Below are the code and all the weights of a small trained network. Each question names an input and a target symbol and asks about switching units off, where a switched-off unit gives its printed mean instead of its output.

import numpy as np


def w(rows, s, z=0):
    codes = np.array(rows[::2]) - 128.0
    scale = np.full(codes.shape[1], s)
    scale[-1] = z or s
    return codes * scale


def f(y):
    return np.maximum(y, 0)


def softmax(a):
    e = np.exp(a - a.max(-1, keepdims=True))
    return e / e.sum(-1, keepdims=True)


def log_softmax(a):
    a = a - a.max(-1, keepdims=True)
    return a - np.log(np.exp(a).sum(-1, keepdims=True))


def net(x, mask):
    ids = ['ΓΔΘΠΣΩαβεζηλξτφψ'.index(c) for c in x.split()]
    T = len(ids)
    res = E[ids] + P[:T]
    u = 0
    for l in range(3):
        q, k, v = (res @ M[l].T for M in (Q, K, V))
        z = softmax(np.where(np.tri(T) > 0, q @ k.T / 3**0.5, -1e9)) @ v
        res = res + np.where(mask[u], z, O[l][:, -1]) @ O[l][:, :-1]
        u += 1
        y = f(res @ A[l][:, :-1].T + A[l][:, -1])
        res = res + np.where(mask[u : u + 4], y, B[l][:, -1]) @ B[l][:, :-1]
        u += 4
    return log_softmax(res[-1] @ U[:, :-1].T + U[:, -1])


Q, K, V, O, A, B = {}, {}, {}, {}, {}, {}
E = w([
[135,140,108],'Γ',
[122,113,164],'Δ',
[150,139,97],'Θ',
[180,134,97],'Π',
[132,92,189],'Σ',
[80,134,132],'Ω',
[121,138,109],'α',
[99,140,118],'β',
[206,170,43],'ε',
[108,115,136],'ζ',
[130,175,5],'η',
[115,118,150],'λ',
[123,118,154],'ξ',
[153,148,64],'τ',
[135,105,179],'φ',
[83,123,156],'ψ',
],0.012)
P = w([
[144,130,206],'0',
[229,116,94],'1',
[23,151,72],'2',
[214,175,161],'3',
[171,66,87],'4',
[13,163,64],'5',
[204,157,171],'6',
[152,60,75],'7',
[3,167,50],'8',
[193,140,178],'9',
[167,54,62],'10',
[22,160,86],'11',
[175,122,183],'12',
[156,54,74],'13',
],0.012)
Q[0] = w([
[116,164,136],'0.h1',
[163,7,69],'0.h1',
[239,113,144],'0.h1',
],0.015)
K[0] = w([
[119,128,69],'0.h1',
[136,138,255],'0.h1',
[142,120,200],'0.h1',
],0.013)
V[0] = w([
[129,44,2],'0.h1',
[75,134,37],'0.h1',
[239,137,55],'0.h1',
],0.0077)
O[0] = w([
[2,173,113,1],'0.h1',
[55,123,124,18],'0.h1',
[133,194,109,213],'0.h1',
],0.0096,0.0012)
A[0] = w([
[105,168,249,185],'0.n1',
[129,159,68,2],'0.n2',
[133,2,173,87],'0.n3',
[162,161,87,174],'0.n4',
],0.0093,0.0076)
B[0] = w([
[69,35,134,221],'0.n1',
[112,252,152,137],'0.n2',
[211,225,45,225],'0.n3',
[66,208,253,255],'0.n4',
],0.0064,0.0048)
Q[1] = w([
[75,133,253],'1.h1',
[121,73,15],'1.h1',
[91,126,195],'1.h1',
],0.0059)
K[1] = w([
[68,139,85],'1.h1',
[185,180,207],'1.h1',
[150,77,1],'1.h1',
],0.0066)
V[1] = w([
[63,180,231],'1.h1',
[254,86,115],'1.h1',
[74,62,143],'1.h1',
],0.0093)
O[1] = w([
[253,180,230,172],'1.h1',
[147,74,39,176],'1.h1',
[116,110,138,5],'1.h1',
],0.0061,0.0028)
A[1] = w([
[26,116,88,77],'1.n1',
[51,126,13,141],'1.n2',
[205,85,44,3],'1.n3',
[1,168,120,233],'1.n4',
],0.0088,0.0066)
B[1] = w([
[254,144,151,192],'1.n1',
[113,78,224,213],'1.n2',
[4,112,154,203],'1.n3',
[77,232,177,247],'1.n4',
],0.0078,0.012)
Q[2] = w([
[163,193,2],'2.h1',
[184,191,47],'2.h1',
[103,89,99],'2.h1',
],0.0087)
K[2] = w([
[190,57,23],'2.h1',
[156,166,112],'2.h1',
[162,1,61],'2.h1',
],0.0077)
V[2] = w([
[38,79,106],'2.h1',
[1,113,70],'2.h1',
[68,115,30],'2.h1',
],0.0087)
O[2] = w([
[75,189,250,124],'2.h1',
[153,142,254,165],'2.h1',
[143,84,177,1],'2.h1',
],0.0096,0.0097)
A[2] = w([
[178,2,97,186],'2.n1',
[164,183,198,115],'2.n2',
[75,77,13,2],'2.n3',
[14,95,201,32],'2.n4',
],0.0092,0.0077)
B[2] = w([
[32,154,132,172],'2.n1',
[120,63,74,249],'2.n2',
[247,137,160,159],'2.n3',
[210,164,146,220],'2.n4',
],0.013,0.016)
U = w([
[125,118,82,188],'Γ',
[144,95,174,126],'Δ',
[197,141,82,166],'Θ',
[236,139,113,8],'Π',
[250,84,180,37],'Σ',
[64,188,165,150],'Ω',
[102,124,98,201],'α',
[20,184,105,222],'β',
[254,159,94,1],'ε',
[87,91,149,211],'ζ',
[151,244,61,9],'η',
[109,105,165,173],'λ',
[105,78,168,197],'ξ',
[211,154,74,92],'τ',
[192,79,175,76],'φ',
[129,167,195,88],'ψ',
],0.0094,0.0064)

Each question gives the input, a string of symbols that net reads in full, and the target symbol t.
The units are the heads (3 rows each of Q, K, V and O) and the neurons (one row each of A and B). Each row of codes is followed by its name. A weight is (code - 128) times the scale printed after its matrix; where a second scale follows, it is the last column's (O, A, B and U).
mask holds one flag per unit, layer by layer, with each layer's heads first. A switched-off unit (its flag False) gives its mean, the last column of its rows in O or B, instead of its output. The means were averaged over made-up inputs and are rounded, as every weight is.
A unit's drop is (log p(t) with every unit on - log p(t) with that unit switched off) / (log p(t) with every unit on - log p(t) with every unit switched off).
The circuit of an input: a set's keep is (log p(t) with only the set's units on - log p(t) with every unit switched off) / (log p(t) with every unit on - log p(t) with every unit switched off). Starting from the 12 units with the biggest drops (on a tie, the unit counted first), units are removed one at a time, each time the one whose removal leaves the highest keep (on an exact tie, the one counted first), for as long as the keep stays at least 0.8.
units of the circuit, in order: the units of the circuit, biggest drop first
unit that matters most: the unit with the biggest drop
top k neurons: the k neurons with the biggest drops, biggest first
k most important neurons of layer l: the k neurons of layer l with the biggest drops, biggest first
input Γ Θ Θ β, target β: units of the circuit, in order -> 2.n4, 2.n3
input ξ Σ λ ξ Ω ζ ξ β ψ, target ψ: 2 most important neurons of layer 2 -> 2.n4, 2.n1
input Γ Γ τ β, target β: top 2 neurons -> 1.n1, 1.n3
input Θ ε φ Σ ζ α ε τ ψ λ η Γ, target η: units of the circuit, in order -> 2.n4, 0.h1, 1.n4
input ε Θ ξ α ξ ε Θ ζ α Γ η, target ε: units of the circuit, in order -> 2.n3, 2.h1, 1.n3
input ζ Θ η Δ Γ ξ, target η: units of the circuit, in order -> 2.n4, 1.n4, 0.h1
input β Θ Σ Σ Θ β Γ λ, target β: unit that matters most -> 1.h1
input ζ Σ Ω, target ψ: units of the circuit, in order -> 0.h1, 2.h1
input ε ζ ξ λ Δ Θ ζ η ε ε α, target ε: units of the circuit, in order -> 2.n3, 2.h1, 1.n3
input Γ ε ξ Ω Θ Σ ξ β φ Ω φ Π, target β: top 3 neurons -> 1.n3, 1.n4, 1.n1
input Σ ξ α Γ η, target Σ: 3 most important neurons of layer 1 -> 1.n3, 1.n1, 1.n4
input β β β τ φ Γ ξ ζ, target β: top 2 neurons -> 1.n1, 2.n1
input β ε τ Θ Θ ψ Σ α Δ φ Θ, target β: 3 most important neurons of layer 1 -> 1.n2, 1.n3, 1.n1
input Σ Ω β ζ β ε Σ φ τ Γ Σ λ Σ ζ, target Σ: top 2 neurons -> 0.n3, 1.n3
input Θ Σ τ Γ α Θ Ω η ψ, target η: unit that matters most -> 1.n1
input Σ Π Π ψ Σ η α Δ Π α Σ, target Σ: top 4 neurons -> 0.n3, 1.n3, 2.n4, 1.n1
input Σ β Θ ζ ψ, target Σ: top 3 neurons -> 1.n3, 0.n3, 2.n4
input ε Θ τ η, target η: top 2 neurons -> 1.n3, 0.n4
input ε Γ Ω Γ Σ τ Σ η φ, target η: top 2 neurons -> 1.n1, 2.n4
input Σ τ α Σ τ α Θ λ φ τ Δ, target Σ: top 3 neurons -> 1.n3, 0.n3, 1.n1
input β β φ Δ Θ, target β: unit that matters most -> 1.h1
input ζ Π η λ ψ ξ α Π Ω, target η: top 4 neurons -> 1.n1, 2.n4, 1.n4, 1.n3
input β Ω Θ ε ζ λ ε η, target β: 2 most important neurons of layer 1 -> 1.n1, 1.n4
input τ β ε, target β: top 2 neurons -> 1.n3, 2.n4
input Σ Δ Σ Σ ξ, target Σ: top 3 neurons -> 1.n3, 0.n3, 2.n4
input ε τ ζ Σ Θ Ω η ψ ψ Γ η Σ, target η: top 4 neurons -> 2.n4, 1.n1, 1.n4, 1.n3
input α Π Σ λ Σ Θ λ β η Σ Γ β, target η: top 4 neurons -> 1.n1, 2.n4, 1.n4, 1.n3
input ε Δ Θ Θ λ φ Θ Σ β Σ ξ, target ε: unit that matters most -> 2.n3
input λ τ β ε ζ η Σ Ω ψ ζ η Σ, target η: top 3 neurons -> 1.n1, 2.n4, 1.n4
input ε ε β Γ Θ, target ε: 2 most important neurons of layer 0 -> 0.n4, 0.n1
